Each row has a class, written after it.
[-23  -5   3  -3   7   6   6  -9  -8   1 -13  13  -5  -8 -22 -27  16   1
  -4   0   7   5  -2  -4   1  10 -10 -10   6  10   3  -2   0  -7] -> B
[-36 -47  -4 -12  18  46  27  -1 -14  16  47   0   5 -17 -34 -14  18  33
   4  25  47  -4 -30 -67 -16  57  20  25   5  -2 -15 -19 -32  13] -> W
[  9 -21  16   4   8  17   8  12   0  -4 -17 -13 -13  13   1   1   1  14
 -23  21  18  10  -2 -11  -6  12 -19 -15 -11   5   9  -8   4  11] -> J
[ 21  13  23  22   7 -14   2  -7 -41  58  -9  24  -9  -6  31  19  -9  28
   0  55  48  18  18  -2 -34  -2  26   1 -36  28   1   1  -9  10] -> U
[-57  12  -8  10  11  45  14 -67  86 -16 -43 -30  13 -12 -18  38   5 -33
  23 -49 -26  -8 -12 -38  20  31   1  -6  29 -31 -30  -6  39   5] -> Y
[ 18   1 -10  -4 -24  -8 -25 -13 -13  11  20   5  -6   0  26   7  -1   9
  38 -19  21  -8 -12   2 -30  -1  -2 -25   1   4  20  13   7  -5] -> Y
[ 11 -37  47  -5 -36 -18  -7  10  18   1 -50  10   1  17  32 -14  33  34
 -34  31 -37  20  13  24  12  -4 -60 -11  -1  10  10  -2 -12  -1] -> A
[-28 -16   5  15   3  15   8  -7 -16   4  -3  -3 -11  -5 -17  -4 -11  12
  24 -11  15   0 -14 -10 -26   0  15   0  -1   7  20  -8   1  -1] -> U
[ -7  -7   6  -4   1   7  -2  13 -12   9  -7  -4  -1  -3   3 -22   7  17
  21  -3  11   2 -10 -21 -15   7  -9 -10   0  -4  15   9  -9  -5] -> G
[  7  -7   9  -3   0  20   0 -21   3  -1  17  -9 -10  -2  29  -5  -1   2
  -5  11   9  20   5   2 -24  -2   5   1   6  10  -5  -2  -2  18] -> K
[-15  12   6  23  -7 -44 -18  -1 -14  -8  17  12   5  34  -8   0 -26  -2
 -30  13  42   2  -1  -7 -26  -5  13   9 -35 -35   8  10  10  -9] -> U
[-15 -20   5   7  21  24   7 -26   9   3 -22   8   0 -28 -28 -23  11  -4
  14 -15   7  -4   1 -18 -11  18 -15 -27  15 -12 -23  11  -2  -1] -> G
[ 35  -1  30 -11  -2  18  -1  -8  20   6  -8 -28  -2  10  21  30  16  -5
 -32   2 -20  21  38  18  20  15 -11 -24  -6   6   8   0  16  12] -> J
[ 15  -2  12   5  -4  11  29 -22   9  11  -6  -8  -8   2  17   6   7   6
   4  19   1  19  15  12 -25  11  13  -2   2  -3   5  -5  -3  -1] -> U
[ 21 -13  20   2 -12  -2  -7   7  -2  -1 -13  -3 -11  27   9  11 -16  20
  -7  11   6  18   7  18 -17 -18 -19  -1  -9  -5  -6   2   3   2] -> W
[ -5   6   2   0   9   2  18 -10  17   3   5  -1  13   2  11  10  16 -12
   0  28  10  14  10 -24  18  18  -8 -15   4  -9 -11   1  -1  15] -> Y
[ 22 -12  35  -8 -18 -49  52  31 -14  19  15  35  21  -6  77   6  46  16
 -37 101   5  22  21  78   2  14   3  26   3   3   6   4 -20  43] -> M
[ 14 -13  21  -6  -8   5  15  43 -30  -3  -6  -6 -17  15  17  -8   7  27
  -1  41  10  20   1 -12  -8  -4 -19 -16 -20  19  23  -4 -18  26] -> W
[  6   0   5   9   1  25 -21  20  -1   6 -31  11  -8  25  22 -12   3  32
 -13   0  12  29   6 -16 -43  -3   0  22 -13  15  19 -12   7  10] -> Y
[-48 -13 -52  14  14  63  55 -50   8   3  16 -47 -16 -28 -24  12  25 -25
  32 -59 -23 -27 -20 -61 -13  39  19   4  36  -6   3 -14 -17   1] -> M
[  9   4  14   6  23 -15   0  27 -25  16   3 -19 -21  33  13  -1  17  26
 -38  49  55  21  11  14  10   4  -3   4 -19  -3   3   5 -24  12] -> J
[-10 -10  -2  14  10   8 -13 -30   1   0   4  -2   4 -17 -27 -17  11   7
 -11  -9  13  -2 -18  -7 -21  -6  -5  -3   4  -3 -45   0 -32 -12] -> W
[  8  -6   7  -4  -9  14  -3 -16 -12  24  12   3   3   1  -5  14 -20  -1
   2  -2  21   1   8   1 -22  18   6 -12 -23  -4  26 -20   6  15] -> K
[ -9 -22  18   0  23  15 -11  -1   3   7 -15   2  -4  -3 -14 -16 -20  29
  -2  27  12  -7  -1  22  -8   1 -10  -6  -8  -3 -16 -21 -22   8] -> J
[ 15 -23  18   0   9  23  15   7   0  17 -13 -13  -6   8  32   7  15   9
 -23  29  39  28   4 -13  18   0  -8 -11  -4  24 -39   4 -22   3] -> W
[  7  -8  12 -15 -19  33  -1 -18   7 -11  -5   1  -9   9  39 -16   6  11
  -6  13   0  31   3 -11 -15  -7 -15 -10  -6   2 -16 -11 -24  11] -> K
[ 20  36 -15   2  32 -77 -37 103 -17 -20  -9  -5   2  62  29  30   2  22
 -76  60 -11 -67  32  75  63 -43 -30   6 -32  39  13 -23   2  -1] -> J
[ -2  16   4   4  -9  -4  14 -22  13  -2  -7  -7   4 -10   7   3   4  -1
   2 -21 -33  -2 -16  -3   2   8   3   4  17  -9  -8  12   0 -13] -> J
[ -3   5  17  16   6 -11  15   7 -12   2 -50  -1  -5   1 -48 -16   8  32
  -3  23  16   3 -18 -25 -15  35 -19 -17 -23 -24  -1  11  -3  -5] -> J
[  3  -3  10  -4   3   4  10 -20  -1  19 -10  -3  10  -6   9   8  16  -4
  -4  22   8   5  16   0 -12   6  -9 -14  -5  -3  -9   3   6   4] -> A
[-10   1  11   3  -2 -16  10  15 -12   4  -4   1   2   7  10 -19  -1  16
  10  22  19  11  -7 -23 -25  10  -6  10  -8 -26  38  17   8  17] -> G
[ 14  -3  -2  18  14  -1   2  14   1  16 -19  -9 -15  25  31   8  16  23
  -6  41  57  12   0  -3 -28   7 -14 -21 -13   8  -2   1 -11  16] -> Y
[-20 -36   7   5  -6   2  11   9  -3   4  -7   0 -16  19  47   3   2   8
 -16  30  21  -2  -3  -5   4 -12 -27  -6   3  14   1  -5  -9  20] -> A
[-15 -11  -1  15   7  -7 -12 -20  -9  12  44  -9 -16   0  -1  21  -2 -15
  -5   1  32  -4  -2 -16 -20  -3   1 -12   3  -4   0  10   5  22] -> A
[  6  -3   1  14  -1   1   4 -14 -21   9 -10  -6   1 -11 -33   1   8  -6
   2  -2  22  10 -10 -18 -13  -7 -19 -22 -16  -1  18  -7  -8   6] -> W
[ -9 -26  10   0   3  12   2   5   1  -4  -9   2  -2   4   6  -6  -3   1
 -11  21  19  14  -2   9  -6  -6  -7   9  -4   0  -6 -12  -2   8] -> M
[-20  -3  13  24   8 -23   1 -10  -9  10  -7  14  12   5 -27 -11  -7  19
   5  32  12   4  -1 -14 -23  15 -21 -17 -16 -29 -22   5 -22   7] -> Y
[  3 -15  24  -3  -8  26   6  -2   1  -9 -35  11  -4  -3   3 -15  18  19
  -8   7  -9  29   4   3 -13   4 -18  -9   0  12 -24  -4  -7   8] -> K
[ 18 -17  12  -3  15  12   1 -11   7  -2  -3   0  -8  12  11 -26  -4  17
 -27  22  10  12   5 -12 -14  12  -4  11   7   0   2   6  10  -7] -> J
[-27 -22  32  22  30 -12 -40 -16 -58  29  44  33 -29 -34 -63   4 -29  -3
 -17  20  89  14 -24  -9  -2  -7  20   3 -11  39 -32   4  14  19] -> K
[ 20   5  16   0 -18 -14   0  14 -10  19 -20  12 -10  17  48  19  17  21
 -11  38 -14   5  15  -3  -7 -11 -28 -12 -11  25   2   2  -1   7] -> A
[ -7  -3  20  13  14 -20  19 -30  12  31   1 -13  39  -8 -12  -6   2 -23
 -37  97  81  17 -14 -33  15  19 -13 -45 -56 -17 -14 -38 -50  -8] -> U
[ 11 -23  10   2   3   8   9  11   6  -3 -10  -4  -7  14  27  -4   8  15
 -20  24  20   5   2  -8  -5   3 -14  -6  -1  11  -6   6  -5  10] -> W
[ 10  -4  -3  -1  -2   2  -2   4   1   3  10   6  -5   9  27 -11  23   9
 -22   8  12  14  10 -13 -13   6  -7  -4   0  15  -2   8  -6   1] -> B
[  3 -20  11  10 -11  -4  10 -18  -1   2  -4  -3   7   3  -2  29   1 -22
 -11   6  31   9 -12  -1   9 -12 -30 -34  -7  -1  -8  -2   7   2] -> W
[  1   6   7  -2   7  -2   9  26   5 -13 -16  15 -13  15  17 -16  19  19
 -26  50   4   4  10 -20 -15  11 -22   3 -12  -9   9  -7  -5  28] -> G
[  8  12  12  -6  -5  17   5   2  -4  -6 -23  15  -6  11  28 -24   3   8
 -13  12   1  37   6  -2 -13 -11   3  16  -4   9   4  -4  -1   9] -> K
[ -3 -12   5   4  16   4  13   0 -16   2  -5  -6 -18   9 -15   3   8  18
  -2  33  20  -2  19  -3   0  10   1  -3  -9   6   7  -7   1   4] -> U
[ -1   7   7   7  11   4   0 -11  15   6 -23  -8 -18 -11   4 -17  30  19
  15  15  11   8   2   4 -11  21  -2 -22   8   0 -18  14 -22  16] -> Y
[  3  -9   6   8  -2  10  13   9  -4  -8   5  -6  -6  16   6   7   2  -3
  -8   6  25  17   6  -1 -18   0  10 -10 -12  -1   6  -5   1   2] -> U
[  1  23   1  -7 -14 -19  23 -20   9  15 -16  16  -7 -21 -17 -27  23  21
  30 -10 -63 -10  13  -5  17  37  -4  -3  21 -10   2  20 -24 -10] -> B
[ 87  57 -13 -13   4 -33  -5 -28 -14  39   4  -6   6 -19  -7  28  58 -31
   4  40 -10   3  61 -25  70  16 -38 -79 -22  22  18   7 -17  -5] -> Y
[ -9   8   6   2  -4   3   9 -31 -12  11  -3   3  -8  -6 -12  -8 -15   3
  17   1 -16   1  -6 -11  -5   1  -7  -6   4   4   2  -6  -6  -8] -> K
[-18 -13  11  -3   5  14  22  -7   2 -20 -19   8   4   3 -41  -9 -13  -7
  -8   4  -8  -2  18   7 -26  19 -16 -25 -13 -20 -17  -5  27   7] -> B
[-11 -16  18  -9  -5  20  11  17   1 -18 -22 -14   1  24  10 -11  28  17
 -16  25   6  15   1 -14  -3  17 -34 -33 -15   3   2  -8 -11   6] -> K
[  1  -9 -19  12   6   9   6  -6   9  -2  -2  25 -15 -24  -7 -27  33   6
   7  -2  40  13 -26 -32  -7  23   7   9  23   7  -2   7 -15  17] -> Y
[-15  -4   4  -6  -1  11  13 -22  -2  11   6 -10 -14  -4  -2   6   9  -9
   5  18  18   4 -10 -21  -2   8  -6 -12   3   1  -5  -3   1   5] -> A
[-19 -35   9   1   8  27   6   8   3   5 -14  -2  -9  -9 -13 -15  -6   9
  21 -11   2  -8  -2 -10  -7  11 -22 -23   7  -3  20 -12  -8  14] -> G
[ -2  -6  31 -20  -6  22  12 -22   0   7 -28   4  25 -12 -23 -11 -21  -6
  10  -2 -30  12  15  -1  14   5  -6  -8 -10  -7  -3 -10  12 -12] -> W
[ -9  -4   5   7  -2  13  10 -25   9   5  10 -12   6  -9  -1   7   8 -12
   4 -13   2   5   2 -12  -1  11  14 -17   1   0  -2  -3  -9 -10] -> U
[ -7   7  10  -8   8  14  -3 -10   1 -12 -10   2 -16  -8  -8   2  16   9
   7  -3  -9  -2 -11  -5   7   6  -3  -9  17  11  -2   8  20  -1] -> J
[ -3   1   2  12  -3  17  16   3  -8  24 -21 -10 -14   2  -2  30  -1  15
  23  -4  10  20  -2   6 -46  -4   8  22  -1  -5  26  -9  18  30] -> A
[-20  -4  14   9  -5  12  -5 -15  -3   6  -5  -8  -6   2   3  12   1  -3
  -3 -13   9   2 -11  11 -17  -9  -4 -16  -5   4  12 -11  -3  12] -> W
[ 23  23 -18 -21 -14  -2 -23  41   1 -12  23 -45 -32  38  27  55  64  -6
   8 -17  41   6   6  -4  49   8 -15 -37  -2  20  78   5  20  29] -> K
[-32  -6  29 -15  18  17  10  -3   9   1 -32   4  -5   5 -44  -5 -14  29
  12  39  -3   2   9  -5  -4  28  -9  -2 -10  -7 -32  -6  23  -3] -> B
[ -46   25   11  -16   17   36    1  -24    5   14  -25  -14   18  -63
 -114  -24   27  -20   38  -71  -49   -8  -16   31   55   27   16  -33
   12  -15  -11  -39  -57  -18] -> J
[ 56   5  10 -30  -9  15  37  11   6   9  24  -6  -5  -4  51  -7  22 -15
  15  37 -22  51  34   3  48 -10  13   5  19  29  58 -17 -18  14] -> U
